Below is a small trained network, with its code and all its weights. Each question gives an input and a class and asks what happens when units are switched off, that is, made to give their printed mean instead of their output.

import numpy as np


def w(rows, s, z=0):
    codes = np.array(rows[::2]) - 128.0
    scale = np.full(codes.shape[1], s)
    scale[-1] = z or s
    return codes * scale


def f(y):
    return np.maximum(y, 0)


def log_softmax(a):
    a = a - a.max(-1, keepdims=True)
    return a - np.log(np.exp(a).sum(-1, keepdims=True))


def net(x, mask):
    res = np.array(x, float).reshape(1, 3) / 4 @ E
    y = f(res @ A[0][:, :-1].T + A[0][:, -1])
    res = res + np.where(mask, y, B[0][:, -1]) @ B[0][:, :-1]
    return log_softmax(res[-1] @ U[:, :-1].T + U[:, -1])


A, B = {}, {}
E = w([
[160,215,65,74,62,99,171,114,111,119],'x0',
[70,39,74,86,102,130,206,88,91,8],'x1',
[116,152,82,82,197,154,143,201,142,137],'x2',
],0.014)
A[0] = w([
[176,194,167,153,156,173,74,157,130,146,133],'n1',
[137,173,66,91,180,218,146,227,150,166,102],'n2',
[31,84,205,172,169,184,84,174,191,157,114],'n3',
[145,140,151,111,135,142,118,130,118,159,249],'n4',
[161,166,191,123,117,122,120,159,110,199,93],'n5',
[196,114,183,197,12,92,96,42,124,152,113],'n6',
[173,200,62,81,76,45,161,124,118,156,98],'n7',
[172,185,152,147,141,126,96,137,159,152,119],'n8',
[124,181,97,97,91,77,109,144,147,141,139],'n9',
],0.011,0.016)
B[0] = w([
[110,93,77,160,76,80,203,109,88,37,237],'n1',
[175,82,78,58,77,52,78,237,172,155,240],'n2',
[139,53,142,147,166,19,98,81,85,247,238],'n3',
[173,233,10,153,129,130,125,48,61,174,253],'n4',
[75,28,154,58,56,202,255,96,78,146,205],'n5',
[144,104,48,60,49,44,80,212,224,162,231],'n6',
[102,53,228,250,111,73,177,163,58,205,224],'n7',
[40,137,106,86,82,98,162,170,57,69,214],'n8',
[174,141,178,163,169,60,98,58,140,185,196],'n9',
],0.0085,0.015)
U = w([
[147,103,196,217,140,76,119,100,97,207,101],'0',
[4,96,94,73,94,124,198,99,69,62,121],'1',
[184,124,88,70,106,86,90,199,196,159,121],'2',
[194,202,52,169,143,119,113,36,98,141,250],'3',
[149,143,175,136,114,152,109,110,163,117,108],'4',
[147,141,170,150,151,165,139,142,149,106,108],'5',
[165,170,165,123,155,154,87,93,152,127,109],'6',
],0.015)

Each question gives the input, the list of numbers given to net, and the class t.
The units are the neurons (one row each of A and B). Each row of codes is followed by its name. A weight is (code - 128) times the scale printed after its matrix; where a second scale follows, it is the last column's (A, B and U).
mask holds one flag per neuron, in row order. A switched-off neuron (its flag False) gives its mean, the last column of its row in B, instead of its output. The means were averaged over made-up inputs and are rounded, as every weight is.
A unit's drop is (log p(t) with every unit on - log p(t) with that unit switched off) / (log p(t) with every unit on - log p(t) with every unit switched off).
The circuit of an input: a set's keep is (log p(t) with only the set's units on - log p(t) with every unit switched off) / (log p(t) with every unit on - log p(t) with every unit switched off). Starting from all 9 units, units are removed one at a time, each time the one whose removal leaves the highest keep (on an exact tie, the one counted first), for as long as the keep stays at least 0.8.
circuit, biggest first: the units of the circuit, biggest drop first
most important unit: the unit with the biggest drop
top k neurons: the k neurons with the biggest drops, biggest first
drop of u: that unit's drop, to one decimal
input [6,1,-7], class 2: most important unit	n6
input [-2,-3,0], class 3: top 2 neurons	(n7, n4)
input [-2,-1,3], class 3: circuit, biggest first	(n6, n7)
input [-3,-3,1], class 3: circuit, biggest first	(n7, n4)
input [3,2,-3], class 3: top 3 neurons	(n2, n3, n5)
input [-4,4,-4], class 0: top 2 neurons	(n2, n8)
input [7,-6,-3], class 0: top 2 neurons	(n7, n9)
input [2,-6,-5], class 1: top 4 neurons	(n5, n8, n1, n2)
input [1,2,1], class 3: top 2 neurons	(n5, n8)
input [7,1,-8], class 2: top 2 neurons	(n6, n3)
input [0,2,-3], class 3: top 3 neurons	(n2, n5, n8)
input [-5,5,0], class 0: top 4 neurons	(n8, n1, n5, n3)
input [6,-1,-8], class 2: top 2 neurons	(n6, n3)
input [-3,6,8], class 2: most important unit	n2
input [8,-8,5], class 0: top 2 neurons	(n7, n9)
input [5,-8,6], class 1: top 2 neurons	(n5, n8)
input [-3,5,6], class 2: drop of n5	0.4
input [-6,-7,1], class 1: drop of n1	0.5
input [6,1,3], class 0: drop of n7	0.8
input [1,-6,-6], class 1: drop of n1	0.3
input [7,-5,2], class 0: circuit, biggest first	(n7)
